Here is a tiny trained network, its code and every weight. The questions are about switching its units off for an input and a class, where a switched-off unit gives its printed mean instead of its output.

import numpy as np


def w(rows, s, z=0):
    codes = np.array(rows[::2]) - 128.0
    scale = np.full(codes.shape[1], s)
    scale[-1] = z or s
    return codes * scale


def f(y):
    return y / 2 * (1 + np.tanh(0.7978845608 * (y + 0.044715 * y**3)))


def log_softmax(a):
    a = a - a.max(-1, keepdims=True)
    return a - np.log(np.exp(a).sum(-1, keepdims=True))


def net(x, mask):
    res = np.array(x, float).reshape(1, 8) / 4 @ E
    y = f(res @ A[0][:, :-1].T + A[0][:, -1])
    res = res + np.where(mask, y, B[0][:, -1]) @ B[0][:, :-1]
    return log_softmax(res[-1] @ U[:, :-1].T + U[:, -1])


A, B = {}, {}
E = w([
[255,200,193,50],'x0',
[129,129,127,130],'x1',
[127,126,129,126],'x2',
[35,215,57,79],'x3',
[28,102,244,76],'x4',
[125,126,132,127],'x5',
[132,127,126,127],'x6',
[106,216,209,234],'x7',
],0.0066)
A[0] = w([
[123,209,180,192,87],'n1',
[83,215,107,102,84],'n2',
[156,131,48,208,146],'n3',
[236,188,164,21,22],'n4',
[167,62,159,187,148],'n5',
[192,121,54,147,152],'n6',
[66,111,184,88,254],'n7',
[173,75,182,188,116],'n8',
[64,225,74,105,140],'n9',
[152,70,84,1,75],'n10',
[119,48,103,74,97],'n11',
[50,17,114,193,57],'n12',
[172,57,161,148,113],'n13',
[90,63,84,183,56],'n14',
[190,164,187,63,30],'n15',
[174,187,51,176,227],'n16',
],0.0096,0.0041)
B[0] = w([
[158,56,89,239,184],'n1',
[193,109,55,109,172],'n2',
[133,138,182,93,219],'n3',
[72,208,116,153,246],'n4',
[143,125,73,79,197],'n5',
[120,120,205,124,218],'n6',
[158,94,197,96,224],'n7',
[168,113,57,69,193],'n8',
[160,85,78,79,223],'n9',
[151,77,125,255,225],'n10',
[126,129,147,175,183],'n11',
[85,195,122,116,227],'n12',
[122,143,50,85,183],'n13',
[50,213,122,159,183],'n14',
[89,194,105,138,187],'n15',
[159,118,213,100,254],'n16',
],0.0097,0.0063)
U = w([
[56,232,109,144,53],'0',
[135,59,107,255,63],'1',
[147,100,32,37,75],'2',
[118,118,150,111,254],'3',
[117,110,238,71,64],'4',
[114,117,142,111,221],'5',
],0.014,0.0082)

Each question gives the input, the list of numbers given to net, and the class t.
The units are the neurons (one row each of A and B). Each row of codes is followed by its name. A weight is (code - 128) times the scale printed after its matrix; where a second scale follows, it is the last column's (A, B and U).
mask holds one flag per neuron, in row order. A switched-off neuron (its flag False) gives its mean, the last column of its row in B, instead of its output. The means were averaged over made-up inputs and are rounded, as every weight is.
A unit's drop is (log p(t) with every unit on - log p(t) with that unit switched off) / (log p(t) with every unit on - log p(t) with every unit switched off).
The circuit of an input: a set's keep is (log p(t) with only the set's units on - log p(t) with every unit switched off) / (log p(t) with every unit on - log p(t) with every unit switched off). Starting from the 12 units with the biggest drops (on a tie, the unit counted first), units are removed one at a time, each time the one whose removal leaves the highest keep (on an exact tie, the one counted first), for as long as the keep stays at least 0.8.
circuit, biggest first: the units of the circuit, biggest drop first
top k neurons: the k neurons with the biggest drops, biggest first
drop when u is switched off: that unit's drop, to one decimal
input [-8,0,-7,8,-6,-8,8,-5], class 0: circuit, biggest first : n14
input [-8,-7,-8,1,-1,-4,5,-4], class 0: top 2 neurons : n14; n12
input [-6,4,8,2,-8,7,-6,5], class 3: top 2 neurons : n16; n4
input [6,1,5,8,3,2,0,2], class 2: top 2 neurons : n9; n2
input [-5,7,0,8,-6,4,5,-8], class 1: top 2 neurons : n10; n11
input [-2,5,3,-8,-6,5,6,7], class 2: circuit, biggest first : n8; n5
input [7,-4,4,-2,-5,-5,4,-7], class 0: top 3 neurons : n4; n15; n1
input [4,5,-8,8,-5,-3,-1,3], class 2: top 2 neurons : n9; n2
input [8,-3,-6,-7,4,6,8,6], class 0: circuit, biggest first : n4; n15
input [-1,-4,8,5,-8,-1,2,-4], class 3: top 2 neurons : n7; n10
input [-8,4,-8,-5,-4,2,6,3], class 0: circuit, biggest first : n14; n12
input [5,5,1,6,-1,2,-4,2], class 2: top 2 neurons : n9; n2
input [5,-1,4,-6,-8,4,-5,-2], class 4: top 2 neurons : n6; n16
input [2,8,5,-7,6,-5,6,-5], class 2: circuit, biggest first : n13; n8
input [3,0,0,8,6,1,5,5], class 2: circuit, biggest first : n2; n9
input [3,6,-6,-6,-2,6,-3,8], class 1: circuit, biggest first : n1
input [-4,6,0,-4,6,-7,2,7], class 1: top 3 neurons : n1; n16; n3
input [-7,-8,7,5,-2,-4,-1,-7], class 0: top 3 neurons : n14; n12; n1
input [0,1,3,-6,-1,0,-4,-6], class 1: top 3 neurons : n10; n11; n9
input [-8,6,8,-3,7,6,6,6], class 0: circuit, biggest first : n12
input [-4,3,4,-3,-7,1,8,-5], class 5: top 2 neurons : n7; n14
input [-8,0,-4,-8,-6,-6,-6,-8], class 0: circuit, biggest first : n14; n12
input [8,5,0,-5,-1,7,6,6], class 0: top 2 neurons : n4; n15
input [4,7,4,1,-8,4,-2,5], class 4: drop when n16 is switched off : 0.5
input [2,1,7,1,-4,-8,4,-8], class 1: drop when n10 is switched off : 0.5
input [-5,-7,3,-2,-7,8,-1,-4], class 4: drop when n6 is switched off : 0.2
input [-4,-6,-6,-4,-3,1,-3,3], class 3: circuit, biggest first : n10
